Below are the code and all the weights of a small trained network. Each question names an input and a class and asks about switching units off, where a switched-off unit gives its printed mean instead of its output.

import numpy as np


def w(rows, s, z=0):
    codes = np.array(rows[::2]) - 128.0
    scale = np.full(codes.shape[1], s)
    scale[-1] = z or s
    return codes * scale


def f(y):
    return y / 2 * (1 + np.tanh(0.7978845608 * (y + 0.044715 * y**3)))


def log_softmax(a):
    a = a - a.max(-1, keepdims=True)
    return a - np.log(np.exp(a).sum(-1, keepdims=True))


def net(x, mask):
    res = np.array(x, float).reshape(1, 8) / 4 @ E
    y = f(res @ A[0][:, :-1].T + A[0][:, -1])
    res = res + np.where(mask, y, B[0][:, -1]) @ B[0][:, :-1]
    return log_softmax(res[-1] @ U[:, :-1].T + U[:, -1])


A, B = {}, {}
E = w([
[86,165,93,97,143],'x0',
[22,115,103,185,40],'x1',
[95,69,220,115,104],'x2',
[92,168,169,193,190],'x3',
[139,2,59,53,156],'x4',
[168,111,108,182,81],'x5',
[100,135,63,123,166],'x6',
[116,146,99,60,136],'x7',
],0.0081)
A[0] = w([
[111,241,151,150,159,163],'N1',
[97,70,211,63,113,108],'N2',
[70,113,155,142,76,221],'N3',
[115,252,170,127,149,135],'N4',
[71,118,89,80,125,108],'N5',
[137,160,74,142,111,4],'N6',
[173,135,68,103,136,66],'N7',
[124,138,95,175,225,47],'N8',
[165,136,139,84,132,101],'N9',
[59,133,76,101,145,45],'N10',
],0.02,0.0044)
B[0] = w([
[112,240,155,63,76,255],'N1',
[219,208,184,119,231,233],'N2',
[203,110,70,244,77,230],'N3',
[154,230,146,141,26,253],'N4',
[62,102,44,129,166,209],'N5',
[125,163,186,39,144,157],'N6',
[195,81,19,81,82,187],'N7',
[155,129,132,143,252,193],'N8',
[116,71,91,77,124,167],'N9',
[14,150,119,132,173,200],'N10',
],0.018,0.012)
U = w([
[18,180,50,133,115,133],'0',
[177,132,109,118,253,185],'1',
[29,94,221,106,100,2],'2',
[189,241,183,191,116,184],'3',
[123,124,89,255,73,250],'4',
[146,156,222,173,155,25],'5',
[154,149,54,71,101,50],'6',
],0.0066,0.0058)

Each question gives the input, the list of numbers given to net, and the class t.
The units are the neurons (one row each of A and B). Each row of codes is followed by its name. A weight is (code - 128) times the scale printed after its matrix; where a second scale follows, it is the last column's (A, B and U).
mask holds one flag per neuron, in row order. A switched-off neuron (its flag False) gives its mean, the last column of its row in B, instead of its output. The means were averaged over made-up inputs and are rounded, as every weight is.
A unit's drop is (log p(t) with every unit on - log p(t) with that unit switched off) / (log p(t) with every unit on - log p(t) with every unit switched off).
The circuit of an input: a set's keep is (log p(t) with only the set's units on - log p(t) with every unit switched off) / (log p(t) with every unit on - log p(t) with every unit switched off). Starting from all 10 units, units are removed one at a time, each time the one whose removal leaves the highest keep (on an exact tie, the one counted first), for as long as the keep stays at least 0.8.
units of the circuit, in order: the units of the circuit, biggest drop first
most important unit: the unit with the biggest drop
k most important neurons: the k neurons with the biggest drops, biggest first
drop of u: that unit's drop, to one decimal
input [2,8,4,-1,-6,6,-5,-5], class 4: most important unit	N3
input [-5,-6,-1,2,-1,0,5,6], class 6: units of the circuit, in order	(N2 N7)
input [-5,3,6,-4,0,-4,4,4], class 1: 4 most important neurons	(N4 N2 N1 N5)
input [-7,2,1,-7,0,-2,8,-2], class 4: units of the circuit, in order	(N1 N2)
input [5,4,-6,2,3,7,4,-1], class 0: 3 most important neurons	(N2 N10 N5)
input [5,4,-7,-1,7,8,-2,-6], class 6: 4 most important neurons	(N7 N6 N2 N8)
input [0,2,8,4,5,-8,0,-1], class 1: 4 most important neurons	(N2 N4 N1 N5)
input [-1,-1,-1,7,4,7,-8,6], class 4: 3 most important neurons	(N2 N1 N8)
input [2,-3,-6,3,6,6,4,5], class 1: 2 most important neurons	(N8 N4)
input [4,-3,5,2,2,6,7,2], class 1: 3 most important neurons	(N4 N1 N3)
input [1,-2,-5,-2,8,5,-5,-7], class 6: 3 most important neurons	(N7 N3 N2)
input [-4,2,-6,3,2,-2,4,6], class 0: 2 most important neurons	(N2 N10)
input [-1,6,3,2,5,6,-3,3], class 4: 2 most important neurons	(N3 N1)
input [7,7,4,-8,-4,-4,5,-3], class 4: most important unit	N3
input [0,6,4,-8,-1,3,-6,-7], class 4: 4 most important neurons	(N3 N1 N4 N6)
input [2,2,-4,-6,-1,-7,-4,-1], class 0: drop of N2	0.3
input [5,5,-4,-5,7,2,1,-3], class 0: drop of N10	0.2
input [-1,-1,4,-7,6,-6,-5,3], class 1: drop of N2	0.3
